Below are the code and all the weights of a small trained network. Each question names an input and a class and asks about switching units off, where a switched-off unit gives its printed mean instead of its output.

import numpy as np


def w(rows, s, z=0):
    codes = np.array(rows[::2]) - 128.0
    scale = np.full(codes.shape[1], s)
    scale[-1] = z or s
    return codes * scale


def f(y):
    return np.maximum(y, 0)


def log_softmax(a):
    a = a - a.max(-1, keepdims=True)
    return a - np.log(np.exp(a).sum(-1, keepdims=True))


def net(x, mask):
    res = np.array(x, float).reshape(1, 2) / 4 @ E
    y = f(res @ A[0][:, :-1].T + A[0][:, -1])
    res = res + np.where(mask, y, B[0][:, -1]) @ B[0][:, :-1]
    return log_softmax(res[-1] @ U[:, :-1].T + U[:, -1])


A, B = {}, {}
E = w([
[185,2,232,66,188,106],'x0',
[75,156,219,239,121,14],'x1',
],0.0076)
A[0] = w([
[128,48,184,136,159,90,100],'neuron 1',
[64,110,166,206,113,44,86],'neuron 2',
[98,168,79,166,102,131,147],'neuron 3',
[92,125,131,140,136,93,215],'neuron 4',
[106,165,67,190,91,126,100],'neuron 5',
[83,113,117,126,137,128,254],'neuron 6',
[135,138,182,193,106,76,97],'neuron 7',
[174,85,80,99,152,212,95],'neuron 8',
[165,102,60,40,120,254,103],'neuron 9',
[101,120,89,137,123,125,218],'neuron 10',
[52,177,38,189,92,125,93],'neuron 11',
[67,111,208,227,115,89,102],'neuron 12',
[187,21,201,104,224,144,93],'neuron 13',
[154,49,200,104,142,95,108],'neuron 14',
[86,227,66,172,74,168,91],'neuron 15',
],0.0094,0.009)
B[0] = w([
[147,171,120,85,145,187,198],'neuron 1',
[91,134,143,156,29,215,208],'neuron 2',
[178,149,138,81,159,133,202],'neuron 3',
[115,69,176,118,123,68,216],'neuron 4',
[202,208,138,70,136,178,191],'neuron 5',
[127,34,252,85,173,2,252],'neuron 6',
[79,143,155,162,44,202,187],'neuron 7',
[111,90,173,153,75,201,202],'neuron 8',
[42,45,187,214,58,211,254],'neuron 9',
[153,46,227,101,142,49,215],'neuron 10',
[168,177,113,64,136,156,218],'neuron 11',
[77,119,177,151,27,171,220],'neuron 12',
[194,203,98,96,100,157,249],'neuron 13',
[211,222,84,54,154,175,215],'neuron 14',
[193,179,154,113,132,178,226],'neuron 15',
],0.008,0.0091)
U = w([
[80,97,148,171,56,159,125],'0',
[214,170,131,75,146,131,50],'1',
[139,44,169,117,173,8,254],'2',
[97,141,100,179,145,101,92],'3',
[76,122,60,183,157,89,77],'4',
],0.012,0.0054)

Each question gives the input, the list of numbers given to net, and the class t.
The units are the neurons (one row each of A and B). Each row of codes is followed by its name. A weight is (code - 128) times the scale printed after its matrix; where a second scale follows, it is the last column's (A, B and U).
mask holds one flag per neuron, in row order. A switched-off neuron (its flag False) gives its mean, the last column of its row in B, instead of its output. The means were averaged over made-up inputs and are rounded, as every weight is.
A unit's drop is (log p(t) with every unit on - log p(t) with that unit switched off) / (log p(t) with every unit on - log p(t) with every unit switched off).
unit that matters most: the unit with the biggest drop
k most important neurons: the k neurons with the biggest drops, biggest first
drop when u is switched off: that unit's drop, to one decimal
input [5,4], class 1: unit that matters most -> neuron 9
input [7,-8], class 0: 2 most important neurons -> (neuron 9; neuron 8)
input [2,-3], class 2: 3 most important neurons -> (neuron 2; neuron 12; neuron 7)
input [8,7], class 1: 4 most important neurons -> (neuron 14; neuron 9; neuron 13; neuron 1)
input [2,-4], class 0: 2 most important neurons -> (neuron 9; neuron 8)
input [6,5], class 1: 3 most important neurons -> (neuron 14; neuron 9; neuron 13)
input [6,4], class 1: 2 most important neurons -> (neuron 14; neuron 9)
input [6,6], class 0: 3 most important neurons -> (neuron 12; neuron 2; neuron 7)
input [6,7], class 0: 2 most important neurons -> (neuron 12; neuron 2)
input [5,-7], class 0: drop when neuron 9 is switched off -> 1.2
input [-5,1], class 1: drop when neuron 5 is switched off -> 0.1
input [4,-7], class 0: drop when neuron 9 is switched off -> 0.6
input [8,5], class 1: drop when neuron 14 is switched off -> 0.3
input [5,7], class 0: unit that matters most -> neuron 12
